Below is a small trained network, with its code and all its weights. Each question gives an input and a class and asks what happens when units are switched off, that is, made to give their printed mean instead of their output.

import numpy as np


def w(rows, s, z=0):
    codes = np.array(rows[::2]) - 128.0
    scale = np.full(codes.shape[1], s)
    scale[-1] = z or s
    return codes * scale


def f(y):
    return y / 2 * (1 + np.tanh(0.7978845608 * (y + 0.044715 * y**3)))


def log_softmax(a):
    a = a - a.max(-1, keepdims=True)
    return a - np.log(np.exp(a).sum(-1, keepdims=True))


def net(x, mask):
    res = np.array(x, float).reshape(1, 6) / 4 @ E
    y = f(res @ A[0][:, :-1].T + A[0][:, -1])
    res = res + np.where(mask, y, B[0][:, -1]) @ B[0][:, :-1]
    return log_softmax(res[-1] @ U[:, :-1].T + U[:, -1])


A, B = {}, {}
E = w([
[129,128,128,128],'x0',
[205,200,76,23],'x1',
[36,224,114,185],'x2',
[129,128,128,129],'x3',
[126,127,128,126],'x4',
[101,98,6,169],'x5',
],0.013)
A[0] = w([
[156,108,59,92,123],'neuron 0',
[115,148,138,180,144],'neuron 1',
[70,118,172,76,221],'neuron 2',
[96,77,88,193,94],'neuron 3',
[121,91,83,102,170],'neuron 4',
[175,91,142,40,155],'neuron 5',
[92,142,197,159,206],'neuron 6',
[123,122,101,187,92],'neuron 7',
[138,251,85,114,3],'neuron 8',
[137,32,157,146,243],'neuron 9',
[201,126,72,140,111],'neuron 10',
[96,238,97,90,71],'neuron 11',
[38,122,64,186,152],'neuron 12',
[117,168,176,140,191],'neuron 13',
[120,53,156,130,205],'neuron 14',
[82,146,184,169,160],'neuron 15',
[173,150,218,42,238],'neuron 16',
],0.018,0.0052)
B[0] = w([
[151,43,87,99,191],'neuron 0',
[82,102,146,103,180],'neuron 1',
[177,128,171,152,174],'neuron 2',
[68,172,108,145,204],'neuron 3',
[144,51,56,128,168],'neuron 4',
[77,185,135,18,228],'neuron 5',
[149,46,207,89,212],'neuron 6',
[75,147,98,113,172],'neuron 7',
[163,164,113,196,213],'neuron 8',
[187,211,99,251,212],'neuron 9',
[142,68,71,80,181],'neuron 10',
[167,149,136,221,216],'neuron 11',
[40,139,93,107,250],'neuron 12',
[190,71,158,125,185],'neuron 13',
[190,190,112,249,189],'neuron 14',
[155,34,195,34,211],'neuron 15',
[75,211,184,91,254],'neuron 16',
],0.012,0.021)
U = w([
[255,244,247,191,253],'0',
[26,232,151,48,174],'1',
[162,169,29,235,57],'2',
[205,71,72,30,99],'3',
[174,36,221,89,29],'4',
],0.011,0.0011)

Each question gives the input, the list of numbers given to net, and the class t.
The units are the neurons (one row each of A and B). Each row of codes is followed by its name. A weight is (code - 128) times the scale printed after its matrix; where a second scale follows, it is the last column's (A, B and U).
mask holds one flag per neuron, in row order. A switched-off neuron (its flag False) gives its mean, the last column of its row in B, instead of its output. The means were averaged over made-up inputs and are rounded, as every weight is.
A unit's drop is (log p(t) with every unit on - log p(t) with that unit switched off) / (log p(t) with every unit on - log p(t) with every unit switched off).
unit that matters most: the unit with the biggest drop
k most important neurons: the k neurons with the biggest drops, biggest first
drop when u is switched off: that unit's drop, to one decimal
input [8,2,-8,-1,1,-8], class 1: 2 most important neurons : [neuron 5; neuron 16]
input [8,7,-6,1,-6,0], class 1: 3 most important neurons : [neuron 16; neuron 5; neuron 15]
input [6,1,4,-3,-6,6], class 2: 2 most important neurons : [neuron 16; neuron 5]
input [4,-7,7,6,-1,-1], class 4: unit that matters most : neuron 15
input [-3,3,0,5,6,7], class 3: 4 most important neurons : [neuron 9; neuron 14; neuron 0; neuron 10]
input [4,-2,5,4,5,0], class 4: 4 most important neurons : [neuron 16; neuron 5; neuron 15; neuron 6]
input [4,0,-8,8,5,8], class 2: 4 most important neurons : [neuron 9; neuron 15; neuron 14; neuron 6]
input [2,-6,1,2,3,-4], class 4: 2 most important neurons : [neuron 15; neuron 6]
input [3,8,-2,1,0,1], class 3: 2 most important neurons : [neuron 0; neuron 10]
input [-1,2,-4,8,-2,0], class 1: 2 most important neurons : [neuron 5; neuron 15]
input [1,8,2,-8,6,5], class 2: 2 most important neurons : [neuron 8; neuron 11]
input [6,2,4,-7,7,-3], class 0: drop when neuron 4 is switched off : 0.0
input [-5,3,-6,1,-1,-1], class 1: drop when neuron 5 is switched off : 0.1
input [-8,1,3,-8,8,4], class 2: drop when neuron 16 is switched off : 1.5
